How the nodes are linked:
q172 b q521
q172 x q34
q172 q q778
q43 b q913
q43 x q614
q43 q q569
q548 b q155
q548 x q533
q548 q q89
q470 b q726
q470 x q778
q470 q q172
q778 b q470
q778 x q173
q778 q q34
q224 b q386
q224 x q496
q224 q q20
q277 b q706
q277 x q45
q277 q q386
q594 b q781
q594 x q706
q594 q q342
q930 b q929
q930 x q89
q930 q q548
q533 b q548
q533 x q140
q533 q q257
q106 b q34
q106 x q609
q106 q q570
q21 b q545
q21 x q164
q21 q q913
q415 b q624
q415 x q84
q415 q q670
q22 b q366
q22 x q342
q22 q q594
q89 b q930
q89 x q257
q89 q q533
q20 b q45
q20 x q70
q20 q q496
q904 b q699
q904 x q316
q904 q q177
q371 b q540
q371 x q276
q371 q q384
q781 b q737
q781 x q594
q781 q q22
q540 b q316
q540 x q371
q540 q q481
q588 b q990
q588 x q879
q588 q q373
q929 b q433
q929 x q930
q929 q q155
q609 b q106
q609 x q738
q609 q q699
q614 b q43
q614 x q260
q614 q q624
q384 b q481
q384 x q737
q384 q q276
q380 b q70
q380 x q913
q380 q q21
q177 b q738
q177 x q401
q177 q q316
q342 b q22
q342 x q708
q342 q q706
q738 b q609
q738 x q177
q738 q q904
q173 b q778
q173 x q570
q173 q q106
q433 b q82
q433 x q929
q433 q q920
q141 b q257
q141 x q521
q141 q q726
q624 b q569
q624 x q415
q624 q q260
q84 b q415
q84 x q175
q84 q q459
q741 b q879
q741 x q510
q741 q q82
q569 b q164
q569 x q624
q569 q q614
q724 b q459
q724 x q490
q724 q q792
q140 b q533
q140 x q726
q140 q q141
q386 b q708
q386 x q224
q386 q q45
q913 b q380
q913 x q43
q913 q q164
q257 b q89
q257 x q141
q257 q q140
q175 b q84
q175 x q792
q175 q q724
q401 b q177
q401 x q481
q401 q q540
q82 b q843
q82 x q433
q82 q q510
q670 b q260
q670 x q459
q670 q q84
q879 b q588
q879 x q741
q879 q q843
q545 b q496
q545 x q21
q545 q q380
q316 b q904
q316 x q540
q316 q q401
q260 b q614
q260 x q670
q260 q q415
q70 b q20
q70 x q380
q70 q q545
q34 b q172
q34 x q106
q34 q q173
q699 b q570
q699 x q904
q699 q q738
q708 b q342
q708 x q386
q708 q q277
q373 b q136
q373 x q843
q373 q q879
q737 b q384
q737 x q781
q737 q q366
q481 b q401
q481 x q384
q481 q q371
q510 b q741
q510 x q920
q510 q q433
q920 b q510
q920 x q155
q920 q q929
q45 b q277
q45 x q20
q45 q q224
q366 b q276
q366 x q22
q366 q q781
q155 b q920
q155 x q548
q155 q q930
q521 b q141
q521 x q172
q521 q q470
q496 b q224
q496 x q545
q496 q q70
q276 b q371
q276 x q366
q276 q q737
q459 b q670
q459 x q724
q459 q q175
q164 b q21
q164 x q569
q164 q q43
q792 b q175
q792 x q990
q792 q q490
q843 b q373
q843 x q82
q843 q q741
q990 b q792
q990 x q588
q990 q q136
q136 b q490
q136 x q373
q136 q q588
q726 b q140
q726 x q470
q726 q q521
q706 b q594
q706 x q277
q706 q q708
q570 b q173
q570 x q699
q570 q q609
q490 b q724
q490 x q136
q490 q q990

The rows follow the links: the fewer symbols apart two nodes are, the more alike their rows tend to be.

Each row is also shifted at random along 4 hidden directions that mean nothing.

Some nodes, each with a row of numbers:
q470
[37,-14,6,-31,-7,15,0,-5,7,-24,56,12,-4,1,-8,-61,-7,-33,58,-22,-37,2,27,12,-9,-6,-31,-5,-29,6,-27,-25,-16,-24,-48,40,-57,6,8,50,-2,-57,-17,-60,54,19,-8,8,-9,-21,-25,-12,42,27,9,31,46,-30,-43,-15,-30,27,41,5,-7,-25]
q276
[86,19,-4,-39,-18,38,-21,9,-7,6,-49,2,-17,19,-2,15,-9,-5,-29,-30,9,-8,63,-14,-5,-15,31,-2,-4,62,-14,-35,-3,-51,-40,19,-34,-9,35,62,6,24,2,-76,19,48,-15,16,9,-11,46,-33,10,-13,-17,29,61,-20,45,29,30,21,15,23,30,-2]
q164
[-93,35,46,22,9,18,13,69,31,11,-25,20,50,-22,-37,-20,34,-35,-41,8,-58,66,2,14,-24,-24,42,8,-8,-30,-33,41,3,40,-63,18,-23,-5,32,-21,30,6,-58,6,-11,6,40,7,-2,-80,46,3,-36,9,10,-9,38,-12,-28,-46,-40,-72,2,-13,-17,19]
q342
[-8,15,-22,-32,-6,12,-38,-27,-52,3,-5,33,-52,67,26,3,-35,-59,-14,5,63,-6,16,-18,-15,-6,24,14,-27,-7,-23,-12,52,-85,11,-32,-35,19,22,82,45,-11,-22,-190,35,-60,-70,-37,28,-32,-46,-64,31,-75,-20,-13,32,-16,-6,-41,41,-23,-11,-17,79,-47]
q588
[102,-28,70,49,-7,-13,33,0,34,19,27,-12,63,-28,9,-27,14,-49,38,-19,-60,36,-30,34,-24,-15,-42,-8,-31,-45,-42,61,-40,30,-47,68,-47,-36,4,32,25,-44,-90,-23,55,-29,34,-29,-18,-45,-20,-13,-31,3,11,8,-1,-32,-90,-32,-60,-32,33,7,-22,4]
q415
[-99,0,10,-8,12,-41,12,15,-31,2,-9,31,-25,13,14,-3,8,32,-16,56,10,-23,-3,18,-10,20,64,15,35,-5,22,20,51,31,49,-43,25,-16,39,-71,-41,30,32,56,-36,-34,29,12,10,13,30,46,-40,16,-21,-33,-43,9,12,21,-21,-45,-26,-13,15,23]
q741
[53,-27,31,9,5,-9,33,34,6,27,-4,19,28,-20,6,-17,-1,26,15,35,-13,13,-55,60,7,16,-26,43,12,-37,-23,27,-13,28,19,-7,24,33,-2,-46,-22,-33,-8,51,-52,18,-9,28,-33,1,-24,40,-21,16,17,-1,12,-1,-12,-41,-36,-9,-9,34,-30,28]
q43
[150,17,40,1,6,4,13,50,-14,43,-87,7,16,1,10,29,-2,36,-54,36,-1,8,15,33,-6,4,50,38,36,10,2,19,25,20,11,-20,18,-3,46,-41,-24,52,2,40,-58,8,17,24,-10,-13,62,31,-53,-7,-9,-12,19,-2,44,7,3,-38,-15,37,13,49]
q929
[-97,21,22,11,14,11,68,63,29,-76,81,59,47,-37,-60,-46,63,-23,55,41,-91,86,-28,13,-16,-17,14,-34,-44,-89,2,38,-39,84,3,28,15,64,-44,-118,-9,18,2,146,-30,-9,60,39,51,-37,-28,33,51,97,39,-13,-32,18,-53,-53,-68,-92,12,-78,-95,2]
q401
[40,33,-44,2,-8,32,-18,-29,24,-20,-12,-5,-3,12,15,52,6,-8,-11,-56,58,20,-20,-32,10,-15,-22,-21,-19,9,-5,-12,-46,-74,-2,8,-2,23,-53,49,22,54,20,-53,4,38,-47,12,19,4,1,-51,39,-29,9,48,21,10,53,16,53,42,-8,-16,-9,-24]
q699
[-35,-15,-35,13,4,32,1,0,-11,-28,10,-46,-5,-19,-60,10,-16,-6,9,-4,-35,19,25,-50,24,-14,-30,-36,-36,-12,15,-36,-23,35,2,0,46,47,-47,-27,33,-21,11,52,-7,13,11,-4,28,16,-57,-9,52,26,27,-32,-6,27,-4,-26,33,5,0,-16,-46,1]
q930
[-81,-20,26,15,-16,0,62,20,13,-58,60,25,35,-24,-43,-18,54,-22,60,21,-77,47,13,-4,-26,-34,15,-72,-66,-39,-12,19,-54,58,-2,59,-6,15,-25,-62,-21,25,6,109,16,5,66,10,64,1,-10,0,38,91,22,-15,-21,-5,-44,-9,-40,-62,36,-46,-72,-7]
q257
[-15,-6,-3,-17,-8,-20,9,-21,29,-43,54,21,1,-10,18,-20,27,24,57,-21,-6,-23,-1,11,-3,3,-13,-24,5,20,12,-8,-32,-13,6,30,-18,-14,-19,-14,-54,21,45,46,22,31,14,29,-1,31,20,15,21,47,2,41,-18,2,7,57,-18,41,24,-12,-33,-11]
q545
[41,-7,35,53,-5,6,-11,4,18,59,-78,-80,35,-29,-13,50,-6,-6,-73,-32,-13,2,9,-24,4,-22,-4,-14,13,23,-10,29,-19,25,-46,30,3,-58,17,27,42,9,-57,2,14,14,25,-35,-16,-14,50,-15,-60,-38,-1,-11,4,-6,5,18,22,12,-3,36,5,32]
q84
[-100,-21,19,7,-15,-58,5,-32,-28,12,13,25,-16,33,41,6,17,-6,4,30,28,-33,-17,8,-30,4,39,-14,1,-11,-4,36,26,-6,42,-16,-21,-41,30,-6,-20,18,0,-22,23,-55,11,-26,23,15,9,4,-36,-10,-27,-24,-45,-16,-20,17,-20,-42,0,-11,34,-8]
q624
[-66,-3,18,-21,-13,-21,3,7,-45,27,-41,47,-17,46,45,22,8,-2,-30,44,58,-5,-24,36,-25,10,66,29,7,-6,-23,28,37,-40,35,-32,-8,-8,46,-5,-22,20,-1,-58,-27,-22,-28,6,11,-1,22,2,-37,-24,-22,-16,18,-21,17,-19,-5,-55,-12,19,48,8]
q366
[-106,13,-22,-53,2,24,-38,27,-24,3,-30,-16,-50,12,-29,-17,-23,31,-46,-1,-10,-33,85,-24,10,14,47,15,34,80,17,-68,48,-8,-27,-28,7,-10,61,20,-14,-21,25,-23,-1,45,1,14,-25,1,51,19,-1,10,-20,-4,53,-7,39,27,13,29,-2,24,33,13]
q316
[-36,28,-45,14,7,38,-10,7,35,-40,9,-24,7,-26,-43,25,13,8,-4,-38,-11,32,10,-50,27,-19,-15,-33,-6,2,27,-25,-33,17,-15,13,29,29,-62,-20,18,41,30,59,-13,28,6,18,22,2,3,-16,43,18,14,14,-14,34,35,20,32,28,-14,-31,-43,-8]
q920
[-108,-45,13,0,-24,-13,36,-19,-28,10,11,35,11,24,21,20,11,-11,28,29,45,10,-66,39,-23,-7,-3,-12,-56,-42,-65,35,-46,-57,34,10,-4,36,-23,6,-19,-19,-4,-53,-13,26,-51,12,24,19,-45,-20,14,7,7,0,26,-20,-10,-59,-11,-36,15,23,-3,-6]
q224
[-66,-5,-12,44,0,0,-33,-35,2,28,-23,-72,0,-5,-15,38,-12,-21,-45,-32,10,-8,10,-54,12,-15,-16,-27,2,4,21,9,13,20,-14,-3,11,-49,-10,34,47,0,-33,-26,34,-37,14,-59,2,-2,-9,-30,-24,-48,-14,-30,-39,14,-13,8,31,6,-18,-8,16,-2]
q843
[-81,-39,19,7,-3,-25,11,3,-6,45,-8,2,7,-17,17,-21,-9,26,1,22,22,-23,-72,61,13,25,-30,46,21,-6,-37,23,-12,-9,9,-15,16,6,6,-12,-16,-71,-19,-7,-36,34,-29,20,-63,16,-16,34,-35,-4,6,12,24,-9,-9,-38,-34,18,-3,72,-4,26]
q155
[13,-69,6,-2,-40,-24,45,-40,-33,5,-16,11,-3,22,32,53,8,26,29,24,40,-27,-29,25,-11,-4,6,-29,-33,2,-26,13,-47,-37,52,16,15,7,-15,-16,-52,23,35,13,-22,32,-23,9,39,72,-11,-11,11,24,-6,-10,4,-10,28,5,16,-7,14,37,-7,0]
q726
[-31,-40,21,-15,-23,-5,3,-15,13,-19,50,-16,2,-17,-19,-49,4,-17,58,-34,-68,-22,55,-3,-12,-8,-18,-38,-30,37,-24,-27,-45,3,-60,69,-57,-37,25,50,-13,-53,-15,-17,79,45,25,5,-5,3,7,-10,23,47,2,16,34,-31,-45,20,-37,25,61,12,-13,-18]
q386
[-82,80,-37,19,46,11,-33,21,27,-50,61,20,-6,3,-28,-28,3,-60,-5,-6,-1,59,-27,-44,-1,-8,-3,7,8,-75,46,13,48,27,10,-37,3,30,-50,-20,69,14,-19,-10,4,-106,4,-29,20,-61,-50,-14,28,-34,4,-5,-68,41,-42,-34,3,-30,-39,-107,-2,-39]

Start here and follow the symbols in turn, left to right. Where do you end up?
Answers are names.
[34,8,8,48,8,0,-24,-2,33,40,-56,-66,29,-30,-1,40,-2,10,-68,-35,2,-1,-4,-27,13,-7,-9,-6,31,9,22,22,-4,23,-23,5,17,-46,-8,10,40,20,-35,11,3,-10,15,-26,-28,-11,29,-7,-52,-46,-1,-2,-18,16,14,24,31,19,-21,11,7,22]
x x b q q => q913
[20,16,-34,27,8,45,3,5,23,-34,5,-39,15,-30,-58,31,11,-3,-5,-25,-32,35,25,-55,26,-29,-16,-52,-27,-6,23,-27,-46,32,-16,21,27,27,-56,-22,25,31,19,76,-1,21,22,2,37,7,-13,-16,50,19,23,2,-12,26,16,7,34,9,-1,-41,-55,-4]
x x q q b => q481
[63,-13,16,24,-6,-59,4,-50,9,9,17,22,0,20,73,10,9,-9,24,0,40,-28,-47,14,-18,7,-7,-2,11,-20,-1,51,11,-17,42,8,-29,-50,-1,17,-16,23,-8,-32,35,-63,3,-32,3,14,-5,-5,-36,-27,-26,5,-63,-8,-25,34,-20,-3,-3,-12,29,-16]
x b b => q459
[-57,-34,49,30,-14,-41,32,-17,-12,-5,22,-12,17,-7,-10,-8,32,-26,14,23,-60,-12,34,-12,-33,-14,35,-51,-13,-9,7,42,11,68,2,32,-29,-67,32,-30,-14,6,-28,47,51,-63,89,-38,42,-1,15,8,-31,29,-13,-53,-60,-11,-53,20,-39,-64,21,-35,0,-1]
q x q => q490
[102,-42,-23,0,-17,34,6,-20,-44,7,-16,-46,-19,4,-35,24,-48,-9,17,6,-7,-13,31,-26,19,-14,-33,-17,-39,2,-8,-42,-16,-3,10,-4,28,37,-17,10,16,-47,10,-12,-3,20,-22,-17,18,40,-75,-26,48,9,15,-32,21,-2,2,-29,46,13,3,28,-8,3]
q b b x => q106
[-91,-13,-6,53,1,-7,-31,-25,10,46,-47,-104,4,-39,-35,41,-12,14,-65,-25,-22,-29,35,-64,23,-4,-16,-30,33,35,44,-8,5,66,-21,2,37,-67,-1,1,39,-11,-27,49,16,-9,53,-53,-21,20,29,11,-51,-29,-10,-37,-43,19,5,37,29,29,-14,20,1,22]
q q x => q380
[7,1,4,-31,-10,39,-19,36,-17,-1,-52,-43,-21,-9,-50,-9,-13,24,-36,-8,-66,-19,122,-35,8,-6,52,-16,16,86,17,-65,23,35,-60,15,-9,-31,69,9,-4,-11,17,35,13,58,52,12,-6,2,78,24,-5,35,-15,-20,51,-8,31,45,11,10,14,24,9,27]
x x q => q342
[61,-2,-12,12,4,17,-20,-7,-42,5,-20,-38,-25,15,-27,18,-33,-32,-19,14,-22,-8,58,-54,8,-10,25,-13,-3,0,21,-19,53,32,7,-18,11,-3,20,10,37,2,-11,-19,22,-63,30,-47,34,-1,-20,-18,5,-22,-15,-51,-25,6,-11,1,36,-27,-10,-24,33,-3]
b x q q b => q708
[6,20,11,-6,10,-32,16,10,-17,-13,14,61,-9,28,34,-4,22,6,9,46,23,4,-17,20,-20,15,52,13,18,-31,18,36,44,17,55,-34,5,-4,19,-56,-29,51,22,28,-26,-66,24,6,27,-3,10,31,-22,4,-17,-17,-59,9,-4,13,-22,-54,-21,-42,18,-1]
x b x => q459
[-53,29,-5,-35,17,35,-17,56,-17,-22,-17,-15,-28,-9,-71,-48,-16,8,-33,16,-85,1,117,-42,6,-6,55,-5,15,47,40,-67,53,64,-43,-12,4,-2,61,-28,8,-21,15,54,1,9,62,11,3,-27,48,34,14,45,-1,-34,24,7,3,16,-11,-17,4,-14,1,16]
b x x q q => q706
[-37,-40,42,39,-27,-54,10,-68,7,20,30,-2,19,7,50,1,19,-50,30,-23,13,-24,-38,18,-25,-9,-23,-28,-24,-22,-35,57,-22,-26,-5,47,-63,-71,4,65,8,-19,-57,-87,80,-52,3,-59,2,0,-10,-38,-39,-34,-17,7,-30,-35,-57,5,-30,-9,26,1,29,-24]
x x x => q879
[-189,-11,33,32,-13,-8,-16,9,17,59,-66,-56,24,-17,-22,20,14,-3,-80,-24,-14,-4,7,-1,-3,-9,17,1,13,33,-29,18,-18,3,-69,20,-5,-57,43,44,28,-33,-66,-35,15,47,4,-16,-36,-25,60,-6,-69,-24,-11,-10,47,-16,-4,-14,-4,-5,6,58,14,29]
b b b x => q496
[96,-20,0,-21,-4,-10,6,-3,26,-24,32,-8,-9,-26,-11,-34,2,51,50,-14,-43,-48,51,3,12,22,-14,-17,30,56,32,-40,-22,31,-4,23,-2,-27,9,-23,-58,0,51,101,14,50,46,29,-16,38,37,52,12,65,1,28,-16,1,16,76,-25,60,21,7,-31,9]
b b b x x => q257
[47,-17,14,-23,-5,14,12,23,29,-43,55,-15,10,-41,-48,-70,6,9,59,-12,-112,-14,76,-9,6,0,-20,-22,0,31,19,-46,-12,69,-53,52,-23,-10,29,-22,-18,-45,3,82,34,38,69,16,-17,-4,15,38,26,78,17,10,5,-10,-39,31,-41,24,39,-6,-47,1]
q b x => q470
[-76,-38,28,29,8,-46,1,-5,32,32,13,-42,19,-44,9,-37,-1,48,2,1,-31,-45,-16,23,17,25,-34,19,51,19,20,19,-1,65,-6,6,10,-61,21,-22,-24,-55,-16,74,-1,8,44,-6,-73,18,25,63,-63,12,-5,4,-36,5,-36,33,-52,38,5,45,-18,28]
x b x b q => q588
[-83,-63,49,27,-15,-20,24,-10,1,46,-9,-34,42,-28,-8,-26,-2,-8,10,4,-36,-11,-30,37,-7,6,-36,5,-7,0,-43,25,-28,24,-38,39,-16,-34,26,11,-1,-88,-60,-7,14,24,3,-14,-53,-5,-7,12,-42,10,10,-15,27,-30,-49,-39,-45,-3,22,70,-9,29]
b q b => q136
